Each row has a name. After each piece below comes the name of the row it's from, unless a question asks for something else. Each question is about the rows just above it. Places in a row count from 0.

lor: [ 33.8 -42.7   0.6  -5.1  25.7 -12.4 -29.0 -15.2 -19.4 -10.3  14.5  24.0
   7.4 -14.7   3.8  25.1 -28.2  17.5  -2.1  76.6 -41.4 -62.3  11.6  49.9
  27.3 -49.1 -49.8]
moga: [ -9.5  33.0  33.3 -12.6 -25.5  36.3  31.1  -7.6 -23.1 -49.2  -5.4  -0.3
  -2.9 -26.7  16.0 -45.3  84.4  26.2 -22.8 -37.7  55.3  38.4  37.0 -34.7
 -14.5  60.8  19.5]
kamur: [-23.3  73.6   5.0 -11.4 -24.6  14.6  25.4 -10.2 -27.5 -75.3  47.7  -0.5
  -9.2  -5.7  14.4 -27.8  61.9 -13.4 -43.2 -23.7  -0.3  16.4  51.1 -29.8
 -32.4 -13.2  12.1]
Poz: [ 13.4 -29.4   5.1  30.0  47.0  32.8   2.0 -27.2 -23.8  32.7 -79.2  28.9
  20.6  17.8   4.8 -46.6 -36.4  27.8  -2.2 -18.1  -9.0   2.2  10.9   9.9
  20.8  77.0  36.2]
Fulid: [-38.7  47.6 -37.8  13.4 -12.0 -26.6  10.4  12.1  25.5 -20.4   4.7 -24.9
 -13.5  58.4 -16.0  25.1 -40.8 -60.9 -24.7 -27.8 -24.1  45.4 -34.9 -16.4
 -40.9 -32.1  41.9]
Mudo: [-34.8  49.9 -30.3  29.4   5.4  -3.2  26.8 -11.1  -3.0 -20.9 -51.5 -11.5
  -6.9  69.0  -8.9 -25.1 -39.2 -47.4 -31.1 -39.5 -17.4  68.4 -14.1 -19.6
 -35.7  16.5  85.4]
Nelem: [-13.0  41.2 -25.9 -12.3 -25.9  34.2  32.3  -8.4 -24.4 -55.2   1.2  -0.7
  -3.6 -23.1  17.1 -44.5  82.1 -25.9 -27.9 -37.6  47.4  37.8  40.1 -35.1
 -18.4 -44.5  21.2]
Vuz: [-13.2 -28.9 -26.0 -13.0 -21.1 -34.9 -20.8  46.4  62.0  47.9  64.9 -28.3
 -10.7 -14.1 -18.2  79.4 -27.5 -40.2  37.0   8.3  -3.8 -15.8 -50.7   1.4
  -9.0 -43.8 -34.5]
zizar: [ 26.9 -51.0  30.6 -18.1 -21.1  -3.4 -13.7  23.9  26.9  76.0  -2.0 -14.6
   3.0 -46.0  -6.0  -3.0  29.8  46.0  68.5  -9.7  70.4 -11.5 -32.1 -10.4
  39.5  40.4 -34.9]
sezuf: [-18.1  79.4   0.8 -18.0 -21.0 -24.4 -21.7  40.2  51.2  84.7  33.4 -23.0
  -3.0 -39.3 -13.5  42.2  -1.6   4.5  73.1   6.5  34.0 -22.0 -45.7   0.5
  24.6 -11.9 -42.7]
fote: [ 49.5 -55.8  12.0   4.3  45.6   2.4 -26.8 -21.4 -21.8  30.6 -41.6  35.6
  20.9 -15.3 -44.4  -5.9 -34.5  46.9  15.2  56.1 -32.2 -56.7   9.1  51.8
  51.9 -16.9 -40.6]
Every place of [-44.5] in Nelem:
15 25
asked: [-18.2  79.4]
Vuz

gifon: [-34.4  -2.0   7.8 -14.9  28.1 -11.7  -2.0 -39.3 -29.4  17.3  -3.8  46.2
  -0.8 -56.7  -9.2 -16.7 -30.9   3.0 -28.5  53.4 -36.6 -16.8  37.1  23.4
  16.6  12.7  19.4  18.2 -10.7 -20.2  31.8  -2.0  32.3 -34.4  26.3 -25.3
  57.1   7.4]
zagal: [-21.0   2.4  12.4 -14.7 -24.1 -52.7  23.4 -36.2 -34.9 -14.9  15.7  24.0
 -20.1   1.2   7.1   6.1 -77.4  -8.4 -11.8  17.9 -22.2 -27.6  20.3 -12.2
  -4.0  19.9  13.4  68.5 -15.0   4.2  39.2  18.1  17.1 -17.1  13.5 -41.9
  37.8 -13.6]
depe: [ 49.7 -10.9  -5.2 -12.8  14.5 -13.2  33.2 -21.2 -13.6 -24.4 -78.7  -4.6
 -56.2   7.6  -0.7  -7.5 -12.1 -68.5 -16.2  38.3  16.1 -56.7   2.5 -21.6
   1.1 -31.8  -6.8  24.2  17.6  24.7   8.2  -0.5  46.9 -16.3   6.0  21.1
 -34.0   2.1]
gud: [-82.3  -7.8  -1.0  19.2  12.6 -39.9 -24.0 -17.6  28.8  23.4  18.3   2.9
 -33.8 -38.6 -15.3 -13.7  10.4  -7.4 -53.3 -16.2  18.6  13.4 -65.4  40.6
  59.6  39.7  13.0 -34.1  22.4  -7.0 -32.0   1.3 -63.4 -32.0 -38.7 -30.9
  45.5  40.0]
Seve: [-34.4  -2.0   7.8 -14.9  28.1 -11.7  41.1 -39.3 -29.4  17.3  -3.8  46.2
  -0.8 -56.7  -9.2 -16.7 -30.9   3.0 -28.5  53.4  10.2   2.1 -46.9  36.4
  26.1   0.1   2.8  35.1  18.0  26.0  19.0  11.2 -45.0   4.9  14.7  42.8
  23.8  13.3]
Zib: [ 11.9 -24.8  34.7 -50.3  22.3 -19.0 -23.0 -26.1  21.8  -5.5 -59.2  10.0
  -5.5  -2.6  35.6  -5.5 -29.4 -42.5  -2.2  16.8  34.9 -33.2  32.8 -19.6
 -29.6  -9.1 -22.2 -18.7  19.8  -0.1  22.2  18.5  -5.5  -4.1  -0.7  39.0
   0.5 -61.3]
Mam: [-25.2  17.9  -6.4   3.0   7.8   7.8  43.6  71.8 -18.7  12.5 -18.1   5.5
 -48.3  -2.8   8.5  -0.6 -11.8 -24.4 -26.4  56.7 -25.8 -18.1 -32.1  26.5
  27.9  19.6 -43.2  -1.2   4.7 -19.7   3.9 -46.8  -2.4 -33.2  -2.3  64.6
   4.8 -23.0]
mifaz: [  2.5 -21.6   1.1 -31.8  -6.8  24.2  17.6  24.7   8.2  -0.5  47.2 -16.3
 -33.8 -38.6 -15.3 -13.7  10.4  -7.4 -53.3 -16.2  18.6  13.4 -65.4  40.6
  59.6  39.7  13.0 -34.1  22.4  -7.0 -32.0   1.3 -63.4 -46.9 -38.7 -30.9
  45.5  40.0]
Which row holds [  2.5 -21.6   1.1 -31.8  -6.8  24.2  17.6  24.7   8.2  -0.5  46.9 -16.3]?
depe
At which places does Zib hold [-5.5]?
9 12 15 32
Every place of [-2.0] in gifon:
1 6 31
At which places does gifon hold [23.4]?
23

vifem: [ -6.5  20.1  -4.2   9.4  11.1  14.6 -13.4  -7.1 -21.7  19.0   6.3 -86.8
  23.8  -8.6]
Mis: [ -2.4  39.1   4.6  17.8  24.6  30.9 -31.1 -15.3 -14.9 -41.0   6.6  -3.2
  52.1  -7.7]
lotet: [ 28.3 -56.4 -26.2  28.0 -33.4   4.6  73.2 -14.5 -39.5  10.9  33.4  19.9
  21.4 -39.6]
miro: [ -6.4  17.7  -3.0   6.7   9.7  14.8 -10.6  -5.0   6.6 -41.7 -41.0  17.7
  14.8  -9.5]
Pur: [ -7.9 -13.6 -14.8  -6.4  -5.4  -4.2  11.3 -14.8 -14.8 -13.6   8.7  -9.7
 -14.8  -9.9]
At which places does miro hold [17.7]?
1 11
Which row holds [-14.9 -41.0   6.6]?
Mis
Places of [-14.8] in row Pur:
2 7 8 12

